Each row was made from one walk, in order. Every step used is in the known rows, and no mark comes twice. Write each row's walk.
Known rows:
fusi -> kome -> zezaso -> vorok: [-2.44, 1.31, -3.85, -0.14, -2.99, 3.35, -2.02, 2.37, 0.06, 1.12, 0.87, -1.91, 0.94, -0.55, 3.86, 3.14, -6.34, -2.52, 1.00, -2.96, 1.15]
vorok -> fusi: [-0.68, 1.65, -0.82, -1.34, -2.13, 0.31, 2.16, 0.67, -3.95, 1.77, -0.66, -0.27, 1.99, 0.98, -0.28, -2.87, 1.09, 0.34, 2.50, 0.33, -1.06]
lonu -> zemiv -> vorok -> zezaso -> fusi: [-0.36, 2.24, -2.76, -5.06, -5.44, 4.76, -0.94, 3.39, -5.65, 4.03, -2.25, -1.22, 5.38, -0.28, 1.21, 1.83, -3.63, -1.42, -0.25, -2.69, -1.64]
kome -> zezaso -> fusi: [-0.25, 2.81, -1.49, -0.99, -2.55, 3.79, 0.09, 1.76, -1.57, 1.19, -1.98, -3.28, 0.62, -0.09, 1.68, -1.07, -3.19, -0.12, 3.61, -2.55, -0.02]
vorok -> zezaso: [0.31, 2.22, -2.25, -3.16, -0.13, 4.73, -1.95, 0.77, -1.52, -0.50, -1.94, 0.57, 1.36, -0.48, 0.58, -0.97, -2.93, -0.47, -0.81, 0.00, -0.82]
zezaso -> fusi -> vorok: [-0.29, 2.89, -1.43, -0.18, -1.62, 4.01, 3.34, 1.02, -4.13, 0.02, -0.98, -2.94, 3.01, 1.26, -0.13, 2.49, -4.07, 0.40, 1.17, -0.05, 0.71]
lonu -> zemiv: [0.66, 0.51, 1.13, -1.87, -3.53, 0.27, -2.24, 1.50, -0.80, 3.37, -1.13, 0.66, 5.68, 0.11, 0.27, 0.93, 1.97, -0.67, 0.25, -1.87, -0.91]
zemiv -> vorok -> zezaso: [-1.91, 0.20, -3.71, -3.50, -0.47, 4.27, 0.69, 2.61, -3.03, -0.23, 0.69, -1.49, -0.35, -1.38, 2.69, 1.55, -5.85, -0.58, -2.81, -1.14, -1.07]
fusi -> kome -> zezaso: [-0.76, 0.77, -3.73, -0.43, -1.75, 2.02, -2.75, 2.47, 2.11, 1.19, 0.81, 0.42, -0.40, -0.23, 3.12, 1.99, -3.42, -1.12, 1.84, -3.79, 0.31]
zemiv -> zezaso -> vorok -> fusi: [-3.46, 1.90, -4.29, -2.51, -0.20, 3.39, 2.24, 1.15, -4.23, 0.70, -2.73, -3.91, -0.35, -3.00, 1.40, 0.52, -3.57, -1.75, -2.08, -0.92, -0.71]
fusi -> vorok -> zemiv -> lonu: [-1.08, -0.82, -1.19, 0.92, -2.21, 0.93, 1.42, 5.90, -2.18, -0.36, 2.05, -0.28, 6.94, 0.91, 2.10, 4.12, -4.33, 0.48, -0.96, 2.03, -0.14]
kome -> fusi -> vorok: [-0.50, 0.74, 0.67, -0.88, -2.75, 3.84, 1.36, 2.76, -2.75, -0.94, 2.33, -1.09, 1.46, -0.85, 3.57, 2.15, -2.93, -0.73, 0.16, -1.03, -0.61]
fusi -> vorok: [-0.93, 0.89, -0.73, -0.07, 0.55, 3.76, 2.32, 1.63, -1.33, -1.27, 1.59, -2.15, 3.06, 0.20, 2.20, 3.71, -3.91, 0.63, -1.65, -0.31, 0.10]
lonu -> kome -> fusi -> vorok -> zemiv: [0.80, 1.98, 3.60, -3.15, -5.15, 3.39, 2.32, 6.17, -2.59, 0.19, 2.44, 3.52, 3.30, -2.89, 4.56, 4.59, 0.51, -4.73, 1.87, -0.25, -0.96]
lonu -> kome -> fusi -> vorok -> zemiv -> zezaso: [-0.10, 2.04, 1.07, -4.43, -3.08, 4.81, 2.09, 6.58, -1.62, -0.42, 0.99, 2.79, 0.98, -5.32, 5.14, 5.98, -0.52, -4.86, -0.39, -2.09, -1.40]
kome -> fusi: [0.50, -0.17, 1.20, -0.63, -3.31, 0.58, -0.69, 1.27, -1.59, 0.27, 0.98, 0.78, -1.30, -1.05, 1.46, -1.13, 0.63, -1.17, 1.67, -0.71, -0.70]
zezaso -> fusi: [0.62, 2.12, -0.78, -0.26, -2.10, 0.65, 1.27, -0.47, -2.93, 1.38, -2.47, -1.06, 0.35, 1.03, -2.14, -0.83, -0.58, -0.13, 2.60, 0.09, 0.64]
zezaso -> fusi -> vorok -> zemiv: [0.19, 4.40, 0.82, -0.88, -3.84, 3.74, 1.54, 3.37, -6.59, 0.32, -0.75, -2.37, 7.00, 0.34, -0.63, 1.44, -3.67, 0.83, 2.04, 2.49, 0.56]
zemiv -> lonu -> kome -> fusi -> vorok -> zezaso: [-0.29, -1.88, -3.67, -2.58, -2.85, 3.43, 3.68, 6.28, 0.94, 0.43, 0.78, 4.69, -0.10, -0.18, 5.29, 6.24, -3.08, -5.62, -0.01, -3.06, -1.46]
zezaso -> vorok -> zemiv: [-1.71, 2.12, 2.32, -0.59, -4.05, 1.26, -1.17, 2.47, -5.23, 0.27, 0.29, -2.47, 6.21, -1.22, 0.64, 0.28, -3.09, -1.31, -0.08, 3.75, 0.76]
fusi -> vorok -> zemiv -> lonu -> kome: [-0.55, -0.79, -0.18, -0.53, -2.60, 0.97, 3.40, 7.09, -0.62, 0.22, 2.17, 2.70, 5.85, 0.03, 3.37, 6.71, -2.32, -2.63, -0.30, 0.73, -0.27]
vorok -> zemiv -> kome -> zezaso: [-1.16, -0.49, 1.22, -1.30, -1.33, 0.68, -2.00, 7.44, 0.08, 2.41, -0.41, -0.99, 2.06, -3.65, 1.03, 1.86, -0.37, -1.28, 0.04, 0.23, -0.14]
vorok -> zemiv: [0.64, 1.77, 2.80, -0.73, -2.90, -0.38, -2.32, 2.78, -2.85, 0.45, 0.31, 0.68, 5.01, -1.17, -0.55, -1.28, 0.55, 0.54, 1.19, 3.07, -0.15]
vorok -> zemiv -> lonu -> kome -> zezaso -> fusi: [0.20, 0.36, -0.78, -1.04, -5.46, -0.38, 1.33, 7.20, -0.38, 2.76, -0.91, 2.87, 3.67, -0.25, 2.43, 2.59, -0.56, -3.81, 4.25, -0.82, -0.54]
fusi -> vorok -> zemiv: [-0.55, 2.56, 1.71, -0.86, -1.96, 3.46, 0.37, 4.03, -3.98, -0.92, 1.79, -1.46, 7.40, -0.71, 1.74, 2.63, -3.45, 1.16, -0.50, 2.56, 0.03]

Which walk is each row?
[-0.25, -1.83, -0.53, 1.21, -3.09, -3.28, -1.03, 4.62, -0.94, 1.09, 0.62, 1.97, 4.55, 0.78, -0.21, 0.57, -0.46, -0.03, 0.60, 2.52, -0.31]
vorok -> zemiv -> lonu
[-2.31, -2.98, -3.28, -0.23, -2.45, 0.56, 3.75, 5.27, 3.38, 1.58, 0.62, 0.92, -0.70, -0.31, 5.76, 5.89, -3.36, -5.92, 0.71, -3.63, -0.26]
zemiv -> lonu -> kome -> zezaso -> vorok
[-0.70, 2.93, -2.57, -2.90, 0.42, 7.94, 0.55, 2.33, -2.77, -1.78, -0.18, -1.45, 4.11, -0.14, 2.71, 2.82, -6.46, 0.18, -2.23, -0.23, -0.46]
fusi -> vorok -> zezaso
[-0.59, -2.03, 0.78, -2.43, -3.46, 1.96, 0.09, 6.66, -0.85, 4.55, -0.09, 0.06, 3.34, -2.54, 1.88, 6.11, 1.07, -3.00, -1.40, -3.14, -1.15]
lonu -> zemiv -> kome -> fusi -> vorok
[-1.56, -1.32, 1.13, -0.72, -7.11, -0.88, 1.52, 6.28, -2.83, 1.77, 1.25, 2.18, 3.52, -1.41, 3.21, 3.64, -1.56, -5.93, 1.34, 1.26, -0.11]
zezaso -> vorok -> zemiv -> lonu -> kome -> fusi
[0.89, 4.16, -5.42, -2.83, -2.95, 4.77, -2.19, 0.70, -3.01, 1.63, -3.47, 1.74, 0.90, 1.15, -1.42, 0.34, -4.19, -1.61, 2.01, -0.91, 0.40]
vorok -> zezaso -> fusi -> kome
[0.32, -4.21, -1.59, -0.20, -3.44, -2.62, 3.43, 4.53, 3.06, 1.60, 1.11, 5.81, -3.06, -0.02, 3.35, 4.35, 1.93, -5.78, 1.84, -2.86, -1.13]
zemiv -> lonu -> kome -> fusi
[-0.77, 1.64, -3.57, -0.89, -3.19, -0.31, 0.51, 1.07, -2.86, 2.75, 0.02, 2.25, 1.43, 1.77, -0.44, -0.62, 0.15, -0.68, 3.04, -0.88, -0.42]
vorok -> fusi -> kome
[-1.77, -2.49, -1.61, -0.69, 1.70, 1.00, 0.47, 5.33, 3.47, 2.27, -0.88, -1.96, -3.32, -2.96, 1.75, 3.48, -0.88, -1.97, -1.07, -3.09, -0.04]
zemiv -> kome -> zezaso
[1.05, -0.07, 2.26, -2.55, -3.50, 0.71, 2.17, 2.77, 0.74, 1.06, 0.88, 4.72, -2.84, -2.30, 3.22, 2.63, 3.22, -5.50, 2.41, -2.45, -1.05]
lonu -> kome -> fusi
[0.06, 3.69, -1.12, -2.24, -2.19, 1.87, -1.51, 3.03, -4.20, 0.74, -3.56, -1.07, 2.13, -3.15, -1.69, -0.36, -1.05, -0.10, 0.15, 1.29, -0.12]
vorok -> zemiv -> zezaso -> fusi
[0.65, 2.06, -3.57, 0.38, -3.13, -0.01, -0.18, -0.09, -1.86, 2.15, -1.68, 1.18, -0.29, 1.95, -2.25, 1.48, -1.43, -1.25, 3.11, -0.94, 1.35]
zezaso -> fusi -> kome
[-1.13, 2.82, -4.86, -1.79, 1.34, 5.35, 2.77, 1.59, -2.46, -0.70, -3.05, -3.66, -0.69, -2.26, 0.48, 3.94, -4.93, -0.11, -2.31, -2.16, 0.02]
zemiv -> zezaso -> fusi -> vorok
[-3.67, -2.09, -1.77, -0.68, 0.65, 2.25, 1.21, 5.27, 1.30, 2.17, -0.92, -4.44, -2.21, -3.07, 2.62, 4.59, -3.75, -3.39, -1.83, -2.32, 0.61]
zemiv -> kome -> zezaso -> vorok
[-1.39, 2.28, -4.20, -1.76, -3.83, 2.41, -0.48, 2.93, -1.89, 2.81, 0.24, 0.36, 1.68, 0.73, 2.48, -0.95, -2.03, -0.77, 4.19, -3.08, -0.75]
vorok -> fusi -> kome -> zezaso
[-1.26, 2.06, -4.51, -3.71, -2.18, 5.07, 1.66, 2.21, -5.28, 0.75, -1.21, -2.27, -0.19, -0.45, 0.90, 1.08, -6.24, -0.70, -0.66, -1.01, -0.76]
zemiv -> vorok -> zezaso -> fusi
[-0.76, 2.09, 0.26, -2.69, -3.02, 4.91, -0.73, 5.57, -4.34, -1.19, 1.13, -1.37, 3.12, -4.25, 3.60, 2.33, -3.52, -0.53, -1.30, -0.05, -1.08]
kome -> fusi -> vorok -> zemiv -> zezaso
[-0.23, 1.94, -0.47, -2.22, -0.26, 1.30, -2.48, 3.39, -1.92, -0.27, -1.47, -0.20, 2.10, -4.09, -0.05, 0.22, -0.61, 0.11, -2.03, 1.22, -0.55]
vorok -> zemiv -> zezaso
[0.62, 2.23, 0.16, -5.00, -3.13, 7.13, 2.69, 4.65, -1.40, -0.32, 0.79, 3.38, 0.53, -2.42, 5.47, 4.91, -2.00, -5.39, 0.54, -2.70, -1.52]
lonu -> kome -> fusi -> vorok -> zezaso
[-0.36, -2.47, 0.14, -1.72, -1.21, -1.28, -1.07, 4.42, 1.42, 5.34, -1.99, 0.80, 2.25, -1.65, -0.86, 4.48, 3.36, -2.47, -1.71, -2.47, -0.60]
lonu -> zemiv -> kome
[-0.49, 2.32, -4.97, -4.80, -6.26, 4.32, -2.09, 3.71, -4.60, 4.71, -1.70, 0.52, 4.85, 0.15, 1.08, 3.72, -4.30, -2.23, 0.33, -3.58, -1.01]
lonu -> zemiv -> vorok -> zezaso -> fusi -> kome
[-2.99, 0.56, -3.75, -1.51, 1.48, 3.06, 0.54, 0.72, -1.00, -0.97, -2.03, -3.80, -1.87, -3.61, 1.62, 2.86, -4.52, -1.96, -4.10, -1.30, 0.12]
zemiv -> zezaso -> vorok
[-2.40, 0.77, -3.83, -3.80, -6.97, 2.52, -0.63, 5.55, -3.78, 5.71, 1.23, -0.98, 5.50, -0.18, 4.58, 2.37, -2.65, -1.52, 2.10, -5.44, -2.13]
lonu -> zemiv -> vorok -> fusi -> kome -> zezaso
[-2.93, 1.91, -0.83, -0.99, -3.30, 1.88, 2.80, 0.72, -6.14, 1.52, -0.65, -3.19, 3.20, 0.51, 0.75, -1.13, -2.50, -1.33, 1.21, 1.19, -0.21]
zezaso -> vorok -> fusi
[-2.84, -1.88, -3.88, -1.15, -3.79, 0.75, 5.20, 5.79, 0.53, 2.82, 0.06, 0.78, 0.94, 0.40, 5.67, 3.78, -2.54, -5.59, 2.62, -3.38, -1.04]
zemiv -> lonu -> kome -> zezaso -> vorok -> fusi
[-2.49, -1.33, -0.38, -2.38, -3.04, 2.45, -1.31, 6.24, 0.54, 5.26, -1.87, -3.28, 3.64, -2.72, 2.71, 5.05, -1.16, -3.66, -1.39, -3.87, -0.46]
lonu -> zemiv -> kome -> zezaso -> vorok
[-2.29, -0.76, 2.45, -0.88, -4.48, 0.22, -0.59, 6.03, -4.41, 2.26, 0.15, -1.83, 2.12, -3.57, 0.42, 2.56, -1.44, -3.64, -0.66, 2.45, 0.59]
zezaso -> vorok -> zemiv -> kome -> fusi
[-2.94, -0.11, -0.92, -3.38, -4.41, 2.64, 0.18, 6.62, -2.55, 6.75, -2.43, -3.38, 5.22, -2.12, 2.52, 2.95, -0.50, -3.39, 0.47, -3.71, -1.31]
lonu -> zemiv -> kome -> zezaso -> vorok -> fusi
[-2.93, 1.80, -3.35, -0.64, -4.41, 1.32, 1.40, 0.85, -5.23, 2.43, -0.01, -1.13, 2.82, 1.24, 0.66, 0.79, -3.49, -2.48, 1.69, 0.27, 0.65]
zezaso -> vorok -> fusi -> kome
[-1.15, 0.01, -0.79, -1.17, -2.99, 3.16, 2.82, 8.59, 0.22, 0.20, 2.29, 0.91, 6.24, -0.91, 5.91, 6.39, -4.28, -2.69, 0.68, -1.20, -0.70]
fusi -> vorok -> zemiv -> lonu -> kome -> zezaso
[-1.05, 0.41, -1.30, -2.75, -2.99, 4.48, 0.67, 7.09, -0.82, 5.24, -2.44, -3.27, 4.97, -1.65, 2.04, 6.12, -2.07, -2.05, 0.17, -4.77, -0.47]
lonu -> zemiv -> kome -> zezaso -> fusi -> vorok
[-1.20, 1.95, -2.71, -0.10, -4.27, 4.21, 1.46, 6.71, -3.08, 1.11, -0.16, -3.32, 6.20, 0.58, 3.32, 2.25, -6.68, 0.25, 2.90, -1.04, 0.00]
kome -> zezaso -> fusi -> vorok -> zemiv -> lonu
[-2.76, 1.40, -0.89, -0.81, -2.07, 4.51, -0.26, 2.21, -1.16, 0.19, 0.19, -5.06, 1.83, -1.42, 4.58, 0.81, -5.72, -1.47, 0.50, -1.88, 0.07]
kome -> zezaso -> vorok
